Here is a tiny trained network, its code and every weight. The questions are about switching its units off for an input and a class, where a switched-off unit gives its printed mean instead of its output.

import numpy as np


def w(rows, s, z=0):
    codes = np.array(rows[::2]) - 128.0
    scale = np.full(codes.shape[1], s)
    scale[-1] = z or s
    return codes * scale


def f(y):
    return y / 2 * (1 + np.tanh(0.7978845608 * (y + 0.044715 * y**3)))


def log_softmax(a):
    a = a - a.max(-1, keepdims=True)
    return a - np.log(np.exp(a).sum(-1, keepdims=True))


def net(x, mask):
    res = np.array(x, float).reshape(1, 8) / 4 @ E
    y = f(res @ A[0][:, :-1].T + A[0][:, -1])
    res = res + np.where(mask, y, B[0][:, -1]) @ B[0][:, :-1]
    return log_softmax(res[-1] @ U[:, :-1].T + U[:, -1])


A, B = {}, {}
E = w([
[111,98,93,134,88,132,140,129,83,81,227],'x0',
[229,110,122,152,134,198,2,145,117,94,135],'x1',
[124,120,174,148,124,104,151,110,45,120,163],'x2',
[154,123,87,245,192,74,175,121,55,177,147],'x3',
[81,178,99,76,199,202,168,183,166,166,149],'x4',
[117,119,152,143,136,186,97,75,73,158,146],'x5',
[117,236,153,206,129,121,195,97,110,143,52],'x6',
[79,188,202,105,207,101,80,31,94,60,148],'x7',
],0.0094)
A[0] = w([
[178,41,178,116,40,98,17,89,106,52,128,166],'n0',
[123,203,69,102,146,230,140,189,196,129,117,251],'n1',
[136,118,179,172,122,84,170,81,120,172,12,127],'n2',
[139,183,152,208,175,150,74,67,48,108,132,167],'n3',
[87,186,157,102,123,9,235,84,130,42,150,174],'n4',
[136,165,173,154,113,72,155,129,83,191,30,29],'n5',
[135,38,78,130,99,149,138,168,107,191,164,172],'n6',
[169,143,84,237,63,98,215,147,92,141,146,220],'n7',
[131,157,131,186,159,154,110,79,97,93,201,155],'n8',
],0.012,0.0024)
B[0] = w([
[126,52,91,113,132,38,56,100,188,36,62,251],'n0',
[126,153,188,44,74,188,103,133,96,185,94,208],'n1',
[188,199,90,163,134,83,179,138,222,136,123,190],'n2',
[197,188,181,149,187,163,92,118,67,67,156,202],'n3',
[4,165,106,110,71,75,153,139,64,144,180,210],'n4',
[147,198,92,193,138,113,137,112,217,145,97,183],'n5',
[131,50,101,153,176,163,173,137,139,153,190,198],'n6',
[103,41,137,218,92,150,124,137,63,205,55,206],'n7',
[152,145,168,144,152,151,120,117,80,79,134,178],'n8',
],0.015,0.022)
U = w([
[23,174,89,112,98,80,132,109,53,122,192,169],'0',
[165,213,84,188,126,132,147,124,172,173,70,96],'1',
[173,183,170,167,207,162,63,73,34,69,166,248],'2',
[130,56,71,77,132,104,24,99,152,55,104,71],'3',
[148,141,147,2,97,245,72,173,157,174,102,173],'4',
[144,28,65,213,135,191,122,157,64,175,109,38],'5',
[148,51,68,55,185,222,111,169,153,145,241,132],'6',
],0.0079,0.0018)

Each question gives the input, the list of numbers given to net, and the class t.
The units are the neurons (one row each of A and B). Each row of codes is followed by its name. A weight is (code - 128) times the scale printed after its matrix; where a second scale follows, it is the last column's (A, B and U).
mask holds one flag per neuron, in row order. A switched-off neuron (its flag False) gives its mean, the last column of its row in B, instead of its output. The means were averaged over made-up inputs and are rounded, as every weight is.
A unit's drop is (log p(t) with every unit on - log p(t) with that unit switched off) / (log p(t) with every unit on - log p(t) with every unit switched off).
The circuit of an input: a set's keep is (log p(t) with only the set's units on - log p(t) with every unit switched off) / (log p(t) with every unit on - log p(t) with every unit switched off). Starting from all 9 units, units are removed one at a time, each time the one whose removal leaves the highest keep (on an exact tie, the one counted first), for as long as the keep stays at least 0.8.
units of the circuit, in order: the units of the circuit, biggest drop first
most important unit: the unit with the biggest drop
k most important neurons: the k neurons with the biggest drops, biggest first
drop of u: that unit's drop, to one decimal
input [-7,2,-3,-1,7,-6,7,-8], class 4: units of the circuit, in order : [n1]
input [-7,-1,0,6,5,-1,-6,1], class 6: units of the circuit, in order : [n0; n7; n5]
input [1,-2,6,2,1,1,-7,-1], class 6: units of the circuit, in order : [n7; n6]
input [2,0,-1,0,5,3,-3,-4], class 6: units of the circuit, in order : [n6; n7]
input [3,6,4,-2,5,2,-1,-3], class 6: 2 most important neurons : [n6; n7]
input [2,-1,3,-1,3,-5,-2,-2], class 6: 2 most important neurons : [n0; n7]
input [-2,-3,4,4,7,-2,4,-7], class 5: 2 most important neurons : [n7; n6]
input [-6,-5,-4,-2,-3,-1,-4,-8], class 6: 3 most important neurons : [n6; n7; n0]
input [2,-2,0,2,0,6,-8,7], class 2: 2 most important neurons : [n3; n8]
input [-5,-4,8,-2,4,4,6,4], class 1: 2 most important neurons : [n5; n2]
input [-6,-1,-5,6,0,8,-1,2], class 2: 2 most important neurons : [n3; n7]
input [-7,-2,3,5,0,2,1,4], class 1: 2 most important neurons : [n2; n5]
input [0,-1,2,-1,8,6,-6,4], class 4: 2 most important neurons : [n0; n3]
input [0,-5,-3,1,-3,-1,0,6], class 0: most important unit : n4
input [4,-7,-8,4,7,4,-6,-7], class 6: 2 most important neurons : [n6; n1]
input [8,1,-6,-1,-6,-5,8,-6], class 5: drop of n7 : 1.1
input [-4,-3,-6,-2,2,6,-6,-1], class 4: drop of n1 : 0.1
input [-6,-2,-2,6,8,3,-3,4], class 4: drop of n1 : 0.4
input [-2,-6,-3,-3,4,6,3,8], class 0: drop of n4 : 5.0
input [-8,-5,-2,2,-7,2,-5,-7], class 1: most important unit : n2
